Below is a small trained network, with its code and all its weights. Each question gives an input and a target symbol and asks what happens when units are switched off, that is, made to give their printed mean instead of their output.

import numpy as np


def w(rows, s, z=0):
    codes = np.array(rows[::2]) - 128.0
    scale = np.full(codes.shape[1], s)
    scale[-1] = z or s
    return codes * scale


def norm(h):
    return h / np.sqrt((h * h).mean(-1, keepdims=True) + 1e-5)


def f(y):
    return y / 2 * (1 + np.tanh(0.7978845608 * (y + 0.044715 * y**3)))


def softmax(a):
    e = np.exp(a - a.max(-1, keepdims=True))
    return e / e.sum(-1, keepdims=True)


def log_softmax(a):
    a = a - a.max(-1, keepdims=True)
    return a - np.log(np.exp(a).sum(-1, keepdims=True))


def net(x, mask):
    ids = ['ΓΠΣΦΨΩαζηθλμ'.index(c) for c in x.split()]
    T = len(ids)
    res = E[ids] + P[:T]
    u = 0
    for l in range(2):
        r = norm(res)
        for j in range(2):
            rows = slice(2 * j, 2 * j + 2)
            q, k, v = (r @ M[l][rows].T for M in (Q, K, V))
            z = softmax(np.where(np.tri(T) > 0, q @ k.T / 2**0.5, -1e9)) @ v
            o = O[l][rows]
            res = res + np.where(mask[u + j], z, o[:, -1]) @ o[:, :-1]
        u += 2
        y = f(norm(res) @ A[l][:, :-1].T + A[l][:, -1])
        res = res + np.where(mask[u : u + 8], y, B[l][:, -1]) @ B[l][:, :-1]
        u += 8
    return log_softmax(norm(res)[-1] @ U[:, :-1].T + U[:, -1])


Q, K, V, O, A, B = {}, {}, {}, {}, {}, {}
E = w([
[200,16,154,147,93,84,146,91,102],'Γ',
[122,44,99,227,113,101,124,163,195],'Π',
[105,59,104,82,77,181,164,132,124],'Σ',
[136,124,117,97,62,141,96,156,110],'Φ',
[129,100,132,93,102,161,106,167,132],'Ψ',
[97,111,121,194,129,106,47,85,123],'Ω',
[132,77,107,151,154,138,129,117,117],'α',
[228,87,86,104,134,108,126,105,141],'ζ',
[131,171,150,141,74,135,207,93,150],'η',
[119,99,181,70,215,64,102,177,176],'θ',
[121,74,146,145,158,221,85,156,168],'λ',
[249,138,158,174,133,218,93,144,193],'μ',
],0.017)
P = w([
[156,188,90,59,175,147,34,107,183],'0',
[132,123,127,86,120,128,61,179,97],'1',
[126,139,126,170,120,130,55,128,74],'2',
[87,98,151,159,149,192,68,80,57],'3',
[70,171,165,159,87,78,103,128,106],'4',
[91,143,164,149,48,6,120,79,145],'5',
[127,136,99,53,151,109,210,255,92],'6',
[135,86,142,159,135,135,97,50,116],'7',
[106,124,158,125,26,129,156,127,115],'8',
],0.0094)
Q[0] = w([
[122,140,207,57,194,102,73,180,138],'0.h1',
[161,145,94,53,172,66,144,116,103],'0.h1',
[162,53,153,179,3,160,139,77,87],'0.h2',
[129,141,234,200,87,89,127,62,111],'0.h2',
],0.0065)
K[0] = w([
[98,140,101,164,65,132,142,189,56],'0.h1',
[135,33,98,139,130,171,75,152,86],'0.h1',
[46,231,44,61,150,188,208,103,146],'0.h2',
[162,241,129,101,125,144,52,3,252],'0.h2',
],0.0048)
V[0] = w([
[104,176,82,202,165,67,202,219,105],'0.h1',
[81,168,157,154,61,99,233,107,140],'0.h1',
[104,176,109,69,146,157,110,48,208],'0.h2',
[141,147,70,58,135,151,3,102,121],'0.h2',
],0.0059)
O[0] = w([
[168,163,139,142,140,124,147,54,150,1],'0.h1',
[174,49,79,137,147,96,148,90,72,91],'0.h1',
[105,158,110,146,180,158,142,137,168,208],'0.h2',
[250,81,191,128,132,146,134,155,120,168],'0.h2',
],0.011,0.0059)
A[0] = w([
[1,35,54,78,161,63,70,191,165,255],'0.n1',
[169,81,127,99,152,144,47,142,202,223],'0.n2',
[243,116,216,120,117,156,154,123,231,175],'0.n3',
[122,131,102,183,47,86,68,110,187,247],'0.n4',
[158,161,148,144,137,151,189,72,85,157],'0.n5',
[66,56,180,128,91,184,194,103,105,149],'0.n6',
[59,121,64,165,95,65,222,42,24,193],'0.n7',
[106,113,76,169,153,131,208,206,81,139],'0.n8',
],0.0063,0.0031)
B[0] = w([
[254,89,111,153,161,212,84,119,219,255],'0.n1',
[214,155,188,166,143,199,70,117,148,219],'0.n2',
[139,111,64,225,173,122,53,183,108,223],'0.n3',
[143,103,171,31,222,171,102,99,175,201],'0.n4',
[26,130,150,148,127,11,184,159,91,136],'0.n5',
[248,210,113,137,86,37,63,89,187,207],'0.n6',
[116,107,197,10,240,37,4,135,77,236],'0.n7',
[138,34,160,21,143,96,152,118,127,167],'0.n8',
],0.0064,0.0065)
Q[1] = w([
[153,123,162,158,102,156,67,254,107],'1.h1',
[81,129,55,186,93,232,213,136,75],'1.h1',
[42,124,203,166,94,137,169,174,164],'1.h2',
[30,144,57,117,101,124,151,103,68],'1.h2',
],0.0086)
K[1] = w([
[77,196,118,173,100,73,158,114,119],'1.h1',
[160,47,161,149,33,150,92,130,113],'1.h1',
[161,145,71,141,114,160,168,93,192],'1.h2',
[212,39,207,144,141,254,100,131,182],'1.h2',
],0.0071)
V[1] = w([
[87,237,159,91,39,206,138,157,239],'1.h1',
[168,116,171,152,49,105,83,164,158],'1.h1',
[108,201,190,103,113,184,2,185,106],'1.h2',
[126,67,200,15,159,203,93,87,112],'1.h2',
],0.0078)
O[1] = w([
[171,182,72,29,165,203,126,30,100,132],'1.h1',
[148,136,137,83,124,80,203,95,167,153],'1.h1',
[141,181,164,112,138,199,180,144,204,253],'1.h2',
[254,178,173,146,253,113,52,194,152,188],'1.h2',
],0.0091,0.0061)
A[1] = w([
[101,102,127,138,120,150,136,144,59,33],'1.n1',
[40,21,42,173,165,65,86,66,113,252],'1.n2',
[177,124,130,37,100,104,112,165,116,207],'1.n3',
[168,196,221,214,101,116,160,88,111,197],'1.n4',
[91,197,159,45,100,159,2,205,153,144],'1.n5',
[157,97,136,175,214,170,138,116,152,203],'1.n6',
[151,23,217,154,118,68,159,125,80,93],'1.n7',
[104,136,177,176,185,72,141,199,65,143],'1.n8',
],0.0066,0.0036)
B[1] = w([
[178,139,90,155,176,155,100,159,147,113],'1.n1',
[109,112,172,143,155,211,112,186,147,218],'1.n2',
[37,95,146,133,136,104,103,171,179,223],'1.n3',
[43,147,174,90,128,52,55,103,59,174],'1.n4',
[155,82,91,198,121,186,165,198,158,238],'1.n5',
[116,163,214,59,82,134,122,131,157,254],'1.n6',
[138,160,74,169,102,45,164,1,124,181],'1.n7',
[104,93,166,42,97,159,92,93,80,168],'1.n8',
],0.0087,0.0061)
U = w([
[198,169,127,160,230,166,115,214,199,181],'Γ',
[88,133,254,93,143,110,142,174,114,204],'Π',
[202,122,133,136,142,3,127,103,106,172],'Σ',
[86,102,120,202,102,110,225,110,122,146],'Φ',
[89,110,151,120,106,158,206,91,107,20],'Ψ',
[65,114,111,110,89,138,160,84,130,141],'Ω',
[115,164,95,77,138,175,194,46,126,135],'α',
[116,158,107,83,143,159,159,81,102,43],'ζ',
[38,64,106,215,146,181,90,191,48,152],'η',
[146,179,103,92,187,158,153,97,99,2],'θ',
[143,186,77,97,194,149,164,69,117,64],'λ',
[142,187,71,60,134,132,104,102,80,50],'μ',
],0.0081,0.0035)

Each question gives the input, a string of symbols that net reads in full, and the target symbol t.
The units are the heads (2 rows each of Q, K, V and O) and the neurons (one row each of A and B). Each row of codes is followed by its name. A weight is (code - 128) times the scale printed after its matrix; where a second scale follows, it is the last column's (O, A, B and U).
mask holds one flag per unit, layer by layer, with each layer's heads first. A switched-off unit (its flag False) gives its mean, the last column of its rows in O or B, instead of its output. The means were averaged over made-up inputs and are rounded, as every weight is.
A unit's drop is (log p(t) with every unit on - log p(t) with that unit switched off) / (log p(t) with every unit on - log p(t) with every unit switched off).
The circuit of an input: a set's keep is (log p(t) with only the set's units on - log p(t) with every unit switched off) / (log p(t) with every unit on - log p(t) with every unit switched off). Starting from the 12 units with the biggest drops (on a tie, the unit counted first), units are removed one at a time, each time the one whose removal leaves the highest keep (on an exact tie, the one counted first), for as long as the keep stays at least 0.8.
units of the circuit, in order: the units of the circuit, biggest drop first
unit that matters most: the unit with the biggest drop
k most important neurons: the k neurons with the biggest drops, biggest first
heads that matter: for each layer, one digit per head in row order, 1 if its drop is at least 0.15 and else 0, layers parted by /
drop of u: that unit's drop, to one decimal
input Φ θ η Γ α, target Φ: heads that matter : 01 / 01
input η Ψ Ω α, target η: 2 most important neurons : 0.n1, 0.n5
input η Γ Ψ, target η: unit that matters most : 0.h1
input Γ Γ Γ, target Σ: units of the circuit, in order : 0.h2, 1.n7
input α Γ Π Γ Π η Ω α, target α: heads that matter : 00 / 11
input η α θ η Ω Γ Π η Π, target η: units of the circuit, in order : 0.h1, 1.h2, 0.n5, 0.n2
input η λ Γ Φ λ ζ Γ η, target Π: 2 most important neurons : 0.n2, 0.n1
input α α Γ α Γ η Γ λ, target α: heads that matter : 10 / 11
input η Γ Γ Γ Ω Γ, target η: 2 most important neurons : 0.n1, 1.n2
input ζ η Γ Γ Γ Γ Φ η, target Π: units of the circuit, in order : 0.n1, 0.n5
input Φ Φ η α Γ μ, target Φ: heads that matter : 01 / 11
input Ω η Φ Γ, target Ω: heads that matter : 10 / 01
input Ω η η λ Γ Γ η Γ η, target Σ: heads that matter : 10 / 00
input α λ ζ θ ζ η, target α: unit that matters most : 1.h1
input Φ Γ η λ, target Φ: heads that matter : 11 / 11
input Γ Γ λ η Γ Γ, target Γ: heads that matter : 01 / 01
input Φ Γ η α, target Φ: heads that matter : 01 / 11
input η Γ Γ Γ Σ, target η: heads that matter : 11 / 11
input Φ Φ ζ Γ η, target Φ: heads that matter : 01 / 01
input α Γ Γ η, target α: heads that matter : 10 / 11
input Φ Γ η θ Φ, target Φ: unit that matters most : 0.h2
input η Γ Φ λ, target η: 2 most important neurons : 0.n1, 0.n4
input Φ Π Γ Γ Γ η, target Φ: drop of 1.h2 : 0.7
input η Γ Γ α Γ Ω, target η: drop of 0.n1 : 0.7
